Below are the code and all the weights of a small trained network. Each question names an input and a target symbol and asks about switching units off, where a switched-off unit gives its printed mean instead of its output.

import numpy as np


def w(rows, s, z=0):
    codes = np.array(rows[::2]) - 128.0
    scale = np.full(codes.shape[1], s)
    scale[-1] = z or s
    return codes * scale


def norm(h):
    return h / np.sqrt((h * h).mean(-1, keepdims=True) + 1e-5)


def f(y):
    return y / 2 * (1 + np.tanh(0.7978845608 * (y + 0.044715 * y**3)))


def softmax(a):
    e = np.exp(a - a.max(-1, keepdims=True))
    return e / e.sum(-1, keepdims=True)


def log_softmax(a):
    a = a - a.max(-1, keepdims=True)
    return a - np.log(np.exp(a).sum(-1, keepdims=True))


def net(x, mask):
    ids = ['δημξστφ'.index(c) for c in x.split()]
    T = len(ids)
    res = E[ids] + P[:T]
    u = 0
    for l in range(2):
        q, k, v = (norm(res) @ M[l].T for M in (Q, K, V))
        z = softmax(np.where(np.tri(T) > 0, q @ k.T / 3**0.5, -1e9)) @ v
        res = res + np.where(mask[u], z, O[l][:, -1]) @ O[l][:, :-1]
        u += 1
        y = f(norm(res) @ A[l][:, :-1].T + A[l][:, -1])
        res = res + np.where(mask[u : u + 4], y, B[l][:, -1]) @ B[l][:, :-1]
        u += 4
    return log_softmax(norm(res)[-1] @ U[:, :-1].T + U[:, -1])


Q, K, V, O, A, B = {}, {}, {}, {}, {}, {}
E = w([
[9,104,23,52,142,56],'δ',
[218,141,169,76,107,136],'η',
[194,102,104,141,195,147],'μ',
[180,164,12,168,114,28],'ξ',
[154,113,185,144,171,50],'σ',
[180,188,106,208,117,125],'τ',
[90,239,87,29,138,115],'φ',
],0.016)
P = w([
[23,138,254,114,93,235],'0',
[83,215,69,112,154,67],'1',
[92,211,45,113,138,67],'2',
[107,205,61,120,122,59],'3',
[119,181,83,109,112,53],'4',
[117,203,80,124,121,48],'5',
[121,186,62,120,111,43],'6',
[125,172,80,120,101,37],'7',
[148,160,83,118,99,36],'8',
[159,152,77,118,88,36],'9',
[219,139,108,90,84,38],'10',
],0.0059)
Q[0] = w([
[97,109,169,175,121,120],'L0H0',
[139,101,123,135,170,205],'L0H0',
[173,196,109,121,94,5],'L0H0',
],0.016)
K[0] = w([
[185,177,215,126,14,55],'L0H0',
[12,219,128,254,120,93],'L0H0',
[248,68,124,115,231,220],'L0H0',
],0.0085)
V[0] = w([
[51,125,74,229,190,9],'L0H0',
[53,156,1,55,133,156],'L0H0',
[239,73,63,64,226,112],'L0H0',
],0.0066)
O[0] = w([
[5,156,209,202,234,75,110],'L0H0',
[96,154,109,79,76,93,111],'L0H0',
[205,136,174,76,129,119,245],'L0H0',
],0.012,0.011)
A[0] = w([
[254,201,175,113,142,149,238],'L0N0',
[239,78,80,136,187,133,3],'L0N1',
[31,21,77,210,109,8,38],'L0N2',
[180,170,143,98,181,67,101],'L0N3',
],0.0086,0.003)
B[0] = w([
[35,72,29,138,142,125,254],'L0N0',
[95,197,115,10,101,137,167],'L0N1',
[221,54,124,133,106,63,143],'L0N2',
[155,172,116,93,209,135,194],'L0N3',
],0.011,0.014)
Q[1] = w([
[131,93,131,135,57,176],'L1H0',
[57,69,169,246,68,161],'L1H0',
[102,192,110,138,98,121],'L1H0',
],0.014)
K[1] = w([
[254,172,25,78,85,28],'L1H0',
[236,200,112,163,153,30],'L1H0',
[140,226,81,113,57,184],'L1H0',
],0.0088)
V[1] = w([
[27,161,134,185,160,128],'L1H0',
[124,102,1,131,199,71],'L1H0',
[109,39,178,110,100,96],'L1H0',
],0.0096)
O[1] = w([
[124,225,131,78,8,101,94],'L1H0',
[195,148,116,194,77,195,254],'L1H0',
[133,41,121,189,133,12,108],'L1H0',
],0.014,0.0075)
A[1] = w([
[134,216,122,131,84,129,138],'L1N0',
[216,200,86,120,67,138,236],'L1N1',
[2,162,69,101,90,27,3],'L1N2',
[111,54,201,148,236,97,195],'L1N3',
],0.012,0.005)
B[1] = w([
[48,161,210,150,140,211,162],'L1N0',
[206,106,116,172,180,157,250],'L1N1',
[124,101,145,114,45,67,168],'L1N2',
[82,4,87,172,167,176,148],'L1N3',
],0.014)
U = w([
[106,68,124,80,2,73,188],'δ',
[188,81,65,67,60,152,204],'η',
[103,152,92,69,180,81,8],'μ',
[228,150,154,188,111,23,3],'ξ',
[60,51,147,164,163,102,129],'σ',
[146,166,196,192,139,189,52],'τ',
[101,182,155,52,47,156,140],'φ',
],0.0089,0.0051)

Each question gives the input, a string of symbols that net reads in full, and the target symbol t.
The units are the heads (3 rows each of Q, K, V and O) and the neurons (one row each of A and B). Each row of codes is followed by its name. A weight is (code - 128) times the scale printed after its matrix; where a second scale follows, it is the last column's (O, A, B and U).
mask holds one flag per unit, layer by layer, with each layer's heads first. A switched-off unit (its flag False) gives its mean, the last column of its rows in O or B, instead of its output. The means were averaged over made-up inputs and are rounded, as every weight is.
A unit's drop is (log p(t) with every unit on - log p(t) with that unit switched off) / (log p(t) with every unit on - log p(t) with every unit switched off).
The circuit of an input: a set's keep is (log p(t) with only the set's units on - log p(t) with every unit switched off) / (log p(t) with every unit on - log p(t) with every unit switched off). Starting from all 10 units, units are removed one at a time, each time the one whose removal leaves the highest keep (on an exact tie, the one counted first), for as long as the keep stays at least 0.8.
circuit, biggest first: the units of the circuit, biggest drop first
k most important neurons: the k neurons with the biggest drops, biggest first
k most important neurons of layer l: the k neurons of layer l with the biggest drops, biggest first
input φ τ ξ τ η φ φ τ μ σ, target μ: 2 most important neurons -> [L0N3, L0N0]
input σ δ μ τ ξ τ η τ, target δ: circuit, biggest first -> [L0N0, L1H0, L0H0, L1N2]
input σ ξ τ η τ η η δ μ, target δ: most important neuron of layer 1 -> [L1N2]
input η δ μ η ξ φ τ ξ φ μ μ, target σ: circuit, biggest first -> [L0N3, L1H0, L1N3]
input ξ φ μ ξ, target τ: circuit, biggest first -> [L1H0, L1N0, L0H0, L1N1]
input σ σ ξ φ δ τ σ ξ δ φ, target δ: circuit, biggest first -> [L0H0, L1N2]
input φ δ τ μ η, target μ: 3 most important neurons -> [L0N3, L0N0, L0N2]
input φ μ φ η ξ ξ, target μ: circuit, biggest first -> [L0H0, L0N0, L0N3, L1H0]
input δ σ η η μ μ μ φ, target ξ: 2 most important neurons of layer 1 -> [L1N2, L1N1]
input σ μ ξ σ, target δ: circuit, biggest first -> [L0H0, L1H0, L0N0, L1N2]
input η ξ σ δ μ φ τ, target σ: circuit, biggest first -> [L0N3, L1H0, L1N3]
input τ η μ δ μ σ σ σ μ, target φ: circuit, biggest first -> [L1H0, L0H0]
input δ μ τ δ, target ξ: circuit, biggest first -> [L0H0, L1H0, L0N0, L0N2]
input η τ μ ξ φ η φ, target σ: circuit, biggest first -> [L1H0, L1N3]
input σ σ τ φ φ δ τ τ τ μ φ, target δ: most important neuron of layer 1 -> [L1N2]
input σ σ φ σ δ μ, target δ: circuit, biggest first -> [L0N0, L0H0, L1H0, L1N2]
input φ τ ξ τ δ δ, target δ: circuit, biggest first -> [L0H0, L1N2]
input ξ ξ σ σ, target σ: 3 most important neurons -> [L1N3, L0N0, L0N2]
input φ φ η φ τ μ δ, target μ: 3 most important neurons of layer 0 -> [L0N0, L0N3, L0N1]
input ξ η μ σ, target τ: 2 most important neurons -> [L1N0, L0N2]
input δ τ σ τ φ η η μ ξ, target ξ: 3 most important neurons -> [L0N3, L0N0, L0N2]
input η ξ η μ τ δ, target σ: 2 most important neurons -> [L0N3, L1N3]
input σ τ ξ σ, target σ: 4 most important neurons -> [L0N0, L1N3, L0N1, L1N1]
